Each new row is followed by its nearest point in the smallest flat space through zero that holds the rows named last above it.
In the rows, zero is written as 128.
sena (4 x 18):
[[106 159 151 115 151 164 144 142 129 184 140 148 111 149 143  98 100 162]
 [108 152 142 106 151 145 134 140 113 194 120 158  92 152 137 129  92 165]
 [ 79 125 158 113 131 161 107  90 119 204 167 176 105 193 158 143 101 128]
 [118 138 176 139 152 200 161 134 143 218 162 146 125 182 154  68  93 134]]
New rows:
[ 79  82 143 119 122 187  92 101 130 139 153 151 135 170 145 167 131 115] -> [ 93 109 144 126 114 142 100  83 127 152 168 154 128 171 149 148 128 105]
[117 124 123  83 110  91  89 119 101 163 105 190 156 144 174 151 164 158] -> [ 96 133 122 104 124 112  99 108 110 139 130 155 106 139 134 168 122 140]

Papum:
[[ 93 160 146 177 105 114 115  94 107 126 187 109 151 133 166 148 116 124]
 [195 135  91  89 133 120 114 197 151 128  66 105 122  55  74  90 152 102]
 [ 92 133 149 185 155  71  84 118 101 119 184 126 107 157 181 133 128 105]]
New rows:
[145 131 135 138 179  93 120 122 128  86 144 144  78 198 117 126 130 122] -> [116  98 137 135 171 100 110 134 121 123 131 152  90 167 147 123 133 121]
[128  81 128  70 178 117 157 144 146 136  91 173 111 131 118 119 122 143] -> [141  84 123  89 162 139 142 144 142 129  85 162  96 156 109 118 134 139]
[155  82 151 141 117 122 139 148 157 128 139 114 115 151 166 111 139  97] -> [126 118 130 131 145 114 118 135 126 126 128 134 113 138 134 124 131 123]

Fudi (2 x 18):
[[110 143  86 112 161 108 130 148 104 173 103  96  73  98 145 100 162  79]
 [108 145 118 127 147 113 111 145 101 146 109 102  86 114 153 108 166  94]]
New rows:
[110 120 141 175 164 125  78 142 129 120 132 141 156 135 167 128 180 136] -> [115 139 160 145 122 126  96 134 110 106 125 121 121 139 151 127 153 128]
[ 63 176  85  69 105 162 134 125 154 127 144 173 172 153 106 151 115 135] -> [140 117 120 122 123 134 146 120 145 129 136 140 147 129 110 136 104 141]
[128 121  54 139 105 102 188 102 104 144  92 124 100  85 129 103 101 160] -> [135 122  84 106 144 124 159 129 138 163 123 125 118 108 111 121 114 113]

kif:
[[140  81 105 138 125 125 140  79 130 175  80 110 115 144 132 146 161 119]
 [126 160 137 129  68 146 152 118 114 167 123 144 159 102 123 163 208 166]
 [143  68 133 165 122 122 151  56 106 161  69 136  94 155  54 160 149 146]
 [244 144 119  80 144 157 146 121 127 133 179 153 104 122 156 160 118 115]
 [219 128 145  63 115 179 201 101 156 120 129 126 164 115 117 162 127 172]]
New rows:
[ 72 108  97 118  90  65 165 145 116 153 132  72 141 113 104 147  95 140] -> [ 85 117 130 139 120 121 130 127 137 127 100 109 147 130 122 115 133 137]
[ 99  80 100 165 147 121  99 143 158 146 119 111 124 132 147 150 121 112] -> [102 103 108 143 142 111 109 122 133 142 106 108 117 141 148 114 127 103]

duz:
[[138 161 143 130 142  99  98 122 132  96 150 161 143 119 128 217 117 149]
 [133 111 123 118 142  78  91 118 159 129 161 144 112 137 111 213  90 132]
 [132 150 131 128 157  97  90 148 113 109 129 159 116 145 122 211 115 150]
 [135 146 131 118 146 113  81 129 146 109 154 151 135 127 117 175 122 149]]
New rows:
[121  76  95 107 102 114  96  97 182 158 127 107  94 133 116 108 159  88] -> [124  78 108 110 121 121 117 115 172 161 151 105 109 135 109  95 109 111]
[127 122 136 140  88 103 116 120 122  93 120  81 155 103 155  96 118 106] -> [129 127 135 133 110 137 153 109 135 127 132 119 144 110 137 110 132 118]
[106 189 143 122 130 148 151 110 137 127 179 154 135 105 154 106 140  99] -> [133 150 142 131 114 145 137 109 137 110 141 130 161 101 137 114 143 132]

tudag (2 x 18):
[[154  93 158 184 196 177 162 119 157  72 161 176 131 141 147 153 121 180]
 [132 161  96  87 147 130  86 134 149 177 138 118 123 121 131 124 109 136]]
New rows:
[ 96 171 122  94  86 128  98 143 175 222 146  98 143 134 131 121 132 156] -> [125 164  94  79 127 117  84 135 138 183 128 107 123 119 126 118 114 121]
[176 111 118 143 148 185 143 116 153 119 141 186 108 138 175 123 114 108] -> [142 118 136 147 167 153 135 125 148 111 147 150 128 133 138 140 120 156]
[132  88 155 173  78  87 152 142 115  99 126 125 128 147 123 115 143  96] -> [116 103 153 155  88 112 163 124  97  92 108 125 132 132 119 125 150 104]

Mupu (5 x 18):
[[ 83  52 100 135 149 148 100  82 186  74  84 102  99 140 100 131 121 116]
 [120  86 102 133 134 120 129 156 135  99 122 133 140 162 115 150 166 178]
 [114  92 113 131 130  99  98 161 157  53 126 143 163  96 112 206 160 123]
 [ 89  61 114 159 120 106 148 127 129  75  59 169  79 152 148 156 153 143]
 [145 138 143 126  91 107 147 203  98 121 106 190 137 138 142 148 145 166]]
New rows:
[125  62 145 103 116 118 135 190 114  95  94 128  90 110 140 157 167 149] -> [116  95 123 136 113 112 132 163 130  89  93 165 122 138 130 158 148 151]
[100 100 132 147 172 112 146 116 121  95 102 125  93  84 129 208 169 142] -> [102  93 112 157 142  92 135 112 127  82 119 137 118 114 147 181 163 115]

San (4 x 18):
[[106 120 104 114 115 161 104 138 113 106 121 139 144 125 161  64 125 146]
 [113 143 115 140 138 132 117 141 115 128 131  86 128 150 154  74 143 139]
 [147 139 129 151 144 106 166 108 143 150 143 111 105 101  98 154 171 138]
 [173 114 120  81 147 125 134 159 151  77 118 135  93 110 150 133  60 108]]
New rows:
[166 149 124 132 139 113  80 147 136 145 177 154  87 105 117 137 154 113] -> [142 130 127 129 137 119 144 124 138 129 132 124 114 114 119 140 134 129]
[113 132 165 126  78 122  63 149 137 110 107 163 181 141 107 160  74  84] -> [108 111 157 110  99 136  89 134 116 127 110 172 165 167 126 170  73  97]

Nifan (4 x 18):
[[ 99 108 109 100 141 141 170 185 143 107 129  73 132 116 174 152 172 137]
 [115  97 144 141 124 135 159 155 147 124 105 119 156 127 162 115 153 145]
 [ 96  64 165 161 103 126 152 140 170 113  78 135 156 131 193 116 148 154]
 [112  76 200 172  85 124 146 167 148 132  72 161 173 158 174  93 155 152]]
New rows:
[100 177 150 116 106 133 139 148 109  44 108 134 118 163 157 167 152 144] -> [104 122 142 109 104 119 116 167 123 113 125 120 106 148 153 157 145 122]
[110  83 118 108 121 111 120 111 195 107 119 109 104  91 178 129 163 158] -> [ 93  85 114 130 128 126 140 112 168 100 110 106 119 107 181 151 132 140]

Risos:
[[171 155 152 131 188 130 155  54 149  87  81 138 191 165 108 141  86 144]
 [150 126 136 131 169 115 143  84 131 130 102 138 124 162 108 161 140 149]
 [131 132 148  99 189 114 186  71 146 107  91 152 161 162  87 133 109 141]
 [142 146 151 131 182 110 144  70 107  88  89 137 149 150 113 128 101 131]]
New rows:
[162 118 116 118 174 102 127 122 219 108 119 149 144 135  96 100 108 171] -> [145 131 132 112 146 140 160 106 173 129 116 138 167 148 108 139 116 142]
[164 149 135 175 135 115 118  94 131 119 101 108  98 148 145 138 115 139] -> [162 140 133 160 145 124 101  98 111 117 110 120 125 143 139 152 128 138]
[ 71 133 132  66 129 134 152 148  99  75 167 150 108 112 111 174 131 114] -> [ 86 116 131  99 132 111 154 140 112 127 133 139 110 117 113 104 131 115]

bak, 2 rows:
[[121 130 125  89 118  79 107 108 131 156 109 121 136 169 140 119 112 119]
 [121 130 142  82 116 107 103 121 139 152  93 107 161 215 161 102  90 123]]
New rows:
[125 125 126 140 124  42 122 104 138 130 158 135 123  81 107 148 177 113] -> [125 129 103 122 127  68 125 101 118 145 143 145  96  79 103 148 153 119]
[102 143  94  87  92  45 102 129 114 130 133 173  86 123 108 104 155  96] -> [121 130 105 100 121  48 113  94 121 159 129 138 106 111 114 140 139 115]
[142 110 132 125 130 150 108  89 119 111 178  96  64  70 106 162 150 121] -> [131 127 114 149 134 122 140 124 120 121 150 143 103  71 105 147 154 128]

puf, 3 rows:
[[134 152 146  98 114 124 172 101 125 123 152 119 111 130 143 108 139 107]
 [151 172 159 114  95 122 194  44 139  92 155 125  71 174 160 147 143  90]
 [128 143 134 140 104 142 149  84 131 101 125 109  99 164 146 161 124 124]]
New rows:
[163 135 141  87 167 183 155 134 125 115 185 120 147 110 118  74 161 127] -> [128 140 139  88 129 120 158 136 119 143 152 123 135 102 131  82 139 114]
[129 108 130 187 164 127  71 200 141 142  96 178 168 124 134 136 115 120] -> [134  95 108 163 161 113  64 172 139 144 104 168 154 115 100 142 123 146]

veko, 5 rows:
[[115 134  55  99 100 115 120 150 139 105 161 222 165 133 140  68 127  81]
 [186 145  78 126 163 166 110 181 156 174 166 140 106 180 130  67 175 165]
 [155 135 107 137 132 124 109 145 128 129 158 165 153 147 123 104 113 112]
 [138 126  60 114 118 130 137 134 133 125 140 152 133 147 143  97 137 104]
 [142 129  90 109 116 133 127 130 147 142 168 176 135 143 129  79 127 104]]
New rows:
[102 114 126 120 123 111 111 156 124 107 102 175 144 101 107 134 160 179] -> [ 90 142 139 120 130 122 110 168 128 102 109 156 139 107 131 125 153 150]
[ 87 103 152  81  82 118 159 118 155 149 155 148 115 120 124  78 152 122] -> [ 91 122 140  81  99 138 147 103 162 147 149 161 105 104 127  90 143 120]
[138 142 144 157 127  94 135 161 130 140 175 167 113 138 145 171 113  94] -> [142 131 138 141 130 119 113 130 123 125 145 147 149 132 119 126 105 116]

Dorel (3 x 18):
[[158 133 136  87 129 163  92 157 112 109 174 101 106 133 105 176 104 144]
 [188 133 118  94 122 113  91 153 119  88 170 147 121 151  81 204  98 154]
 [165 142 149  79 119 162  85 137 101 111 175  93 105 146  92 188  89 138]]
New rows:
[ 93 128  96  93 147 154 161  94 139 110 151 115 110  68 127 123 139 172] -> [117 121 124 126 139 151 128 151 132 130 136 115 120 112 143 116 139 132]
[132 139  67 107 107  66 128  98  77 113 179 170 131 165 139 135 118 116] -> [153 132 121 131 118  88 125 114 128 114 124 160 140 148 104 153 117 132]
[112 148 146 131 135 113 148 135 196 157  88 152  79  86 145  96 188 153] -> [103 115 112 153 141 124 151 142 147 137 110 141 135 107 157  90 157 127]

Zez, 2 rows:
[[ 99 122 116 109 137 124 152 142 130 111 104 137  83  90 158  85 124 137]
 [137  69 140 115 140 178 128 113 108 146 138 163  99 123 119 158 115 156]]
New rows:
[109  92 140 112 124 156 126 147  97 151 173 154 106 141 151 128 124 157] -> [130  92 134 118 136 158 131 121 116 137 131 150 105 120 126 141 120 146]
[159 121 174 102 133 160 107 118 120 121 150 129 154 142 115 159 120 105] -> [148 115 138 136 126 145 114 115 121 143 145 133 146 149 108 162 127 131]

ligel (3 x 18):
[[136 104 124  90 175 181 126 122 111 152  96 147 119  77 130 110 132 129]
 [113 120 154 120  97 139 109 159  90 162 104  87  64 188 103 175 110 116]
 [131 115 187 125 128 130 121 108  77 172 143 174  98 126 109 182 134 132]]
New rows:
[138 149 150 143 134 120 187 108 127  98 152 152 138 117 120 123 144 152] -> [134 135 136 142 129 108 136 108 135 119 154 158 152 113 133 128 138 135]
[145 170 141 124 154 128 137 118 122 118 104  48 131 125 157 132 134 134] -> [124 129 111 124 126 134 126 142 138 121 114 104 125 137 130 116 122 124]
